Here is a tiny trained network, its code and every weight. The questions are about switching its units off for an input and a class, where a switched-off unit gives its printed mean instead of its output.

import numpy as np


def w(rows, s, z=0):
    codes = np.array(rows[::2]) - 128.0
    scale = np.full(codes.shape[1], s)
    scale[-1] = z or s
    return codes * scale


def norm(h):
    return h / np.sqrt((h * h).mean(-1, keepdims=True) + 1e-5)


def f(y):
    return y / 2 * (1 + np.tanh(0.7978845608 * (y + 0.044715 * y**3)))


def log_softmax(a):
    a = a - a.max(-1, keepdims=True)
    return a - np.log(np.exp(a).sum(-1, keepdims=True))


def net(x, mask):
    res = np.array(x, float).reshape(1, 5) / 4 @ E
    u = 0
    for l in range(2):
        y = f(norm(res) @ A[l][:, :-1].T + A[l][:, -1])
        res = res + np.where(mask[u : u + 9], y, B[l][:, -1]) @ B[l][:, :-1]
        u += 9
    return log_softmax(norm(res)[-1] @ U[:, :-1].T + U[:, -1])


A, B = {}, {}
E = w([
[146,45,113,254],'x0',
[62,220,205,226],'x1',
[42,116,134,128],'x2',
[90,42,75,184],'x3',
[69,75,106,164],'x4',
],0.0058)
A[0] = w([
[46,6,149,86,126],'0.n1',
[137,61,190,171,152],'0.n2',
[86,61,39,10,117],'0.n3',
[13,21,103,131,209],'0.n4',
[110,2,68,193,182],'0.n5',
[32,184,166,123,254],'0.n6',
[234,33,158,148,221],'0.n7',
[88,165,119,191,135],'0.n8',
[94,121,13,179,112],'0.n9',
],0.007,0.0028)
B[0] = w([
[41,107,2,59,187],'0.n1',
[22,153,118,8,162],'0.n2',
[70,94,199,154,236],'0.n3',
[84,146,126,7,238],'0.n4',
[102,185,215,86,253],'0.n5',
[176,68,246,183,233],'0.n6',
[203,129,33,5,223],'0.n7',
[198,184,144,108,165],'0.n8',
[129,188,80,53,159],'0.n9',
],0.0054,0.0043)
A[1] = w([
[147,147,181,78,187],'1.n1',
[168,105,157,128,126],'1.n2',
[182,104,218,72,243],'1.n3',
[161,125,120,102,148],'1.n4',
[161,64,63,246,1],'1.n5',
[144,102,212,83,142],'1.n6',
[106,147,110,78,102],'1.n7',
[201,119,125,59,93],'1.n8',
[81,195,158,133,119],'1.n9',
],0.011,0.0018)
B[1] = w([
[130,24,95,201,215],'1.n1',
[76,18,134,154,144],'1.n2',
[85,67,67,157,254],'1.n3',
[145,83,17,182,154],'1.n4',
[129,136,104,107,122],'1.n5',
[106,102,112,119,209],'1.n6',
[2,75,102,149,174],'1.n7',
[180,150,114,194,209],'1.n8',
[170,184,163,151,187],'1.n9',
],0.0066,0.0063)
U = w([
[222,79,60,116,159],'0',
[117,178,253,190,189],'1',
[87,154,133,46,3],'2',
[21,37,127,80,215],'3',
],0.012,0.0045)

Each question gives the input, the list of numbers given to net, and the class t.
The units are the neurons (one row each of A and B). Each row of codes is followed by its name. A weight is (code - 128) times the scale printed after its matrix; where a second scale follows, it is the last column's (A, B and U).
mask holds one flag per neuron, layer by layer. A switched-off neuron (its flag False) gives its mean, the last column of its row in B, instead of its output. The means were averaged over made-up inputs and are rounded, as every weight is.
A unit's drop is (log p(t) with every unit on - log p(t) with that unit switched off) / (log p(t) with every unit on - log p(t) with every unit switched off).
The circuit of an input: a set's keep is (log p(t) with only the set's units on - log p(t) with every unit switched off) / (log p(t) with every unit on - log p(t) with every unit switched off). Starting from the 12 units with the biggest drops (on a tie, the unit counted first), units are removed one at a time, each time the one whose removal leaves the highest keep (on an exact tie, the one counted first), for as long as the keep stays at least 0.8.
units of the circuit, in order: the units of the circuit, biggest drop first
k most important neurons: the k neurons with the biggest drops, biggest first
top k neurons in layer l: the k neurons of layer l with the biggest drops, biggest first
drop of u: that unit's drop, to one decimal
input [-8,2,-7,-8,-6], class 0: top 2 neurons in layer 0 => 0.n5, 0.n3
input [-1,4,3,4,2], class 1: units of the circuit, in order => 1.n9, 1.n3
input [-8,0,-6,2,-2], class 0: units of the circuit, in order => 1.n8, 0.n4
input [-3,-2,-4,-8,5], class 0: units of the circuit, in order => 1.n8
input [0,6,8,8,3], class 1: units of the circuit, in order => 0.n7, 1.n3
input [4,4,5,0,1], class 1: 2 most important neurons => 1.n9, 0.n7
input [-7,1,7,-4,-5], class 1: 2 most important neurons => 0.n7, 1.n9
input [-3,2,-6,-5,7], class 1: 4 most important neurons => 0.n7, 0.n4, 0.n1, 1.n7
input [-5,5,0,7,-8], class 1: 2 most important neurons => 0.n7, 0.n4
input [-7,4,2,4,-6], class 1: top 2 neurons in layer 1 => 1.n9, 1.n7
input [-6,2,-8,-6,-3], class 0: drop of 1.n3 => 0.2
input [-5,5,-2,-2,8], class 1: drop of 1.n4 => 0.0
input [-6,7,3,6,7], class 1: drop of 0.n6 => 0.3
input [-8,5,1,-5,6], class 1: most important neuron => 1.n9
